Below is a small trained network, with its code and all its weights. Each question gives an input and a target symbol and asks what happens when units are switched off, that is, made to give their printed mean instead of their output.

import numpy as np


def w(rows, s, z=0):
    codes = np.array(rows[::2]) - 128.0
    scale = np.full(codes.shape[1], s)
    scale[-1] = z or s
    return codes * scale


def norm(h):
    return h / np.sqrt((h * h).mean(-1, keepdims=True) + 1e-5)


def softmax(a):
    e = np.exp(a - a.max(-1, keepdims=True))
    return e / e.sum(-1, keepdims=True)


def log_softmax(a):
    a = a - a.max(-1, keepdims=True)
    return a - np.log(np.exp(a).sum(-1, keepdims=True))


def net(x, mask):
    ids = ['ΔΘΩαβγεζηλμξπφψ'.index(c) for c in x.split()]
    T = len(ids)
    res = E[ids] + P[:T]
    u = 0
    for l in range(2):
        r = norm(res)
        for j in range(3):
            rows = slice(2 * j, 2 * j + 2)
            q, k, v = (r @ M[l][rows].T for M in (Q, K, V))
            z = softmax(np.where(np.tri(T) > 0, q @ k.T / 2**0.5, -1e9)) @ v
            o = O[l][rows]
            res = res + np.where(mask[u + j], z, o[:, -1]) @ o[:, :-1]
        u += 3
    return log_softmax(norm(res)[-1] @ U[:, :-1].T + U[:, -1])


Q, K, V, O = {}, {}, {}, {}
E = w([
[94,177,113,117],'Δ',
[109,106,86,89],'Θ',
[2,80,97,45],'Ω',
[118,27,139,42],'α',
[35,87,248,116],'β',
[100,123,110,237],'γ',
[110,161,81,165],'ε',
[86,143,214,134],'ζ',
[94,181,140,164],'η',
[103,171,170,160],'λ',
[89,187,76,119],'μ',
[101,154,160,217],'ξ',
[137,123,93,37],'π',
[101,167,147,175],'φ',
[118,152,30,166],'ψ',
],0.012)
P = w([
[85,186,98,86],'0',
[2,172,51,135],'1',
[141,227,114,71],'2',
[100,36,132,134],'3',
[56,189,94,160],'4',
[181,189,122,81],'5',
[97,47,131,131],'6',
[37,184,105,168],'7',
[214,167,124,88],'8',
[106,54,124,128],'9',
[27,175,110,154],'10',
[203,162,121,92],'11',
],0.015)
Q[0] = w([
[222,153,95,165],'0.h0',
[170,219,178,123],'0.h0',
[108,201,71,97],'0.h1',
[90,252,87,172],'0.h1',
[196,108,166,62],'0.h2',
[108,108,104,124],'0.h2',
],0.014)
K[0] = w([
[194,173,99,127],'0.h0',
[250,153,147,155],'0.h0',
[232,149,112,67],'0.h1',
[229,152,125,144],'0.h1',
[228,41,191,125],'0.h2',
[115,105,66,130],'0.h2',
],0.013)
V[0] = w([
[244,173,146,148],'0.h0',
[56,181,117,193],'0.h0',
[114,117,142,255],'0.h1',
[195,46,104,128],'0.h1',
[170,85,209,148],'0.h2',
[172,74,121,56],'0.h2',
],0.0077)
O[0] = w([
[149,214,112,124,35],'0.h0',
[236,128,110,92,210],'0.h0',
[196,148,164,255,71],'0.h1',
[218,115,148,139,20],'0.h1',
[125,195,124,46,2],'0.h2',
[190,116,144,83,43],'0.h2',
],0.006,0.0062)
Q[1] = w([
[69,142,25,97],'1.h0',
[77,214,91,146],'1.h0',
[76,177,125,144],'1.h1',
[238,219,145,6],'1.h1',
[63,168,158,103],'1.h2',
[176,215,139,74],'1.h2',
],0.016)
K[1] = w([
[107,172,32,78],'1.h0',
[182,203,77,85],'1.h0',
[147,138,179,130],'1.h1',
[6,73,129,176],'1.h1',
[98,172,139,104],'1.h2',
[207,165,211,127],'1.h2',
],0.018)
V[1] = w([
[129,56,129,161],'1.h0',
[73,69,177,162],'1.h0',
[155,146,108,243],'1.h1',
[106,130,251,125],'1.h1',
[43,95,59,142],'1.h2',
[168,133,69,151],'1.h2',
],0.014)
O[1] = w([
[139,137,186,165,85],'1.h0',
[104,119,170,113,113],'1.h0',
[128,136,83,251,89],'1.h1',
[68,197,231,151,98],'1.h1',
[133,112,209,170,250],'1.h2',
[127,60,110,99,117],'1.h2',
],0.016,0.013)
U = w([
[87,145,114,140,78],'Δ',
[106,71,87,97,2],'Θ',
[107,91,107,80,158],'Ω',
[246,144,151,64,198],'α',
[116,249,180,125,213],'β',
[235,136,92,158,188],'γ',
[73,122,110,166,67],'ε',
[137,228,123,97,218],'ζ',
[131,203,181,122,145],'η',
[174,169,154,192,183],'λ',
[195,75,117,151,103],'μ',
[150,175,163,183,167],'ξ',
[119,129,128,71,34],'π',
[117,167,153,94,73],'φ',
[75,152,152,154,92],'ψ',
],0.012,0.006)

Each question gives the input, a string of symbols that net reads in full, and the target symbol t.
The units are the heads (2 rows each of Q, K, V and O). Each row of codes is followed by its name. A weight is (code - 128) times the scale printed after its matrix; where a second scale follows, it is the last column's (O and U).
mask holds one flag per head, layer by layer. A switched-off head (its flag False) gives its mean, the last column of its rows in O, instead of its output. The means were averaged over made-up inputs and are rounded, as every weight is.
A unit's drop is (log p(t) with every unit on - log p(t) with that unit switched off) / (log p(t) with every unit on - log p(t) with every unit switched off).
The circuit of an input: a set's keep is (log p(t) with only the set's units on - log p(t) with every unit switched off) / (log p(t) with every unit on - log p(t) with every unit switched off). Starting from all 6 units, units are removed one at a time, each time the one whose removal leaves the highest keep (on an exact tie, the one counted first), for as long as the keep stays at least 0.8.
circuit, biggest first: the units of the circuit, biggest drop first
heads that matter: for each layer, one digit per head in row order, 1 if its drop is at least 0.15 and else 0, layers parted by /
drop when u is switched off: that unit's drop, to one decimal
input Θ μ ζ λ Ω Δ φ ξ, target Ω: circuit, biggest first : 1.h1
input ε η η λ ζ Δ β γ, target Ω: heads that matter : 010 / 110
input Θ α η γ ξ Ω ξ ζ μ, target ζ: heads that matter : 000 / 010
input ψ λ Δ ξ η, target Ω: circuit, biggest first : 1.h1; 1.h0
input γ η Δ μ β, target Ω: circuit, biggest first : 1.h1; 1.h0
input Δ α Δ ζ μ α Δ ε Θ μ ξ ζ, target ζ: heads that matter : 100 / 001
input Ω λ ζ γ η λ φ ζ β, target β: heads that matter : 001 / 111
input φ γ Θ, target γ: heads that matter : 000 / 010
input Δ φ Δ Δ ζ γ, target γ: circuit, biggest first : 0.h0; 0.h1; 1.h2; 0.h2
input λ α γ, target γ: heads that matter : 100 / 000
input β η η ζ α ε β ζ λ λ ζ Δ, target ζ: circuit, biggest first : 1.h1; 1.h2
input γ π η Θ ζ μ γ γ μ μ λ, target Ω: heads that matter : 010 / 010
input ζ η α β η ζ Δ η ψ ζ Δ, target γ: circuit, biggest first : 0.h1; 1.h1
input ζ α Ω ψ ζ η, target ζ: heads that matter : 000 / 111
input ε η γ Δ μ Δ Θ Δ, target Ω: heads that matter : 010 / 110
input φ γ ε, target γ: heads that matter : 000 / 010
input μ ζ Δ β μ Δ η α Δ ψ λ, target Ω: circuit, biggest first : 1.h1
input Ω Δ α ε β Ω π ζ λ, target ζ: circuit, biggest first : 1.h2; 1.h1
input Δ Δ Ω η ζ π, target ζ: circuit, biggest first : 1.h1; 0.h0; 1.h0
input ζ μ Δ Θ Ω β ζ ζ ψ α ξ, target γ: circuit, biggest first : 1.h1
input Θ Θ ζ π ζ Δ, target ζ: circuit, biggest first : 1.h0; 1.h1; 1.h2
input ξ π λ λ ζ Δ α φ ψ α φ, target γ: circuit, biggest first : 1.h1; 0.h1
input λ Ω ζ Θ μ ε η ζ Θ, target ζ: heads that matter : 100 / 010
input ζ φ ξ, target ζ: drop when 1.h2 is switched off : 0.4
input η γ μ η β, target Ω: drop when 1.h1 is switched off : 0.6
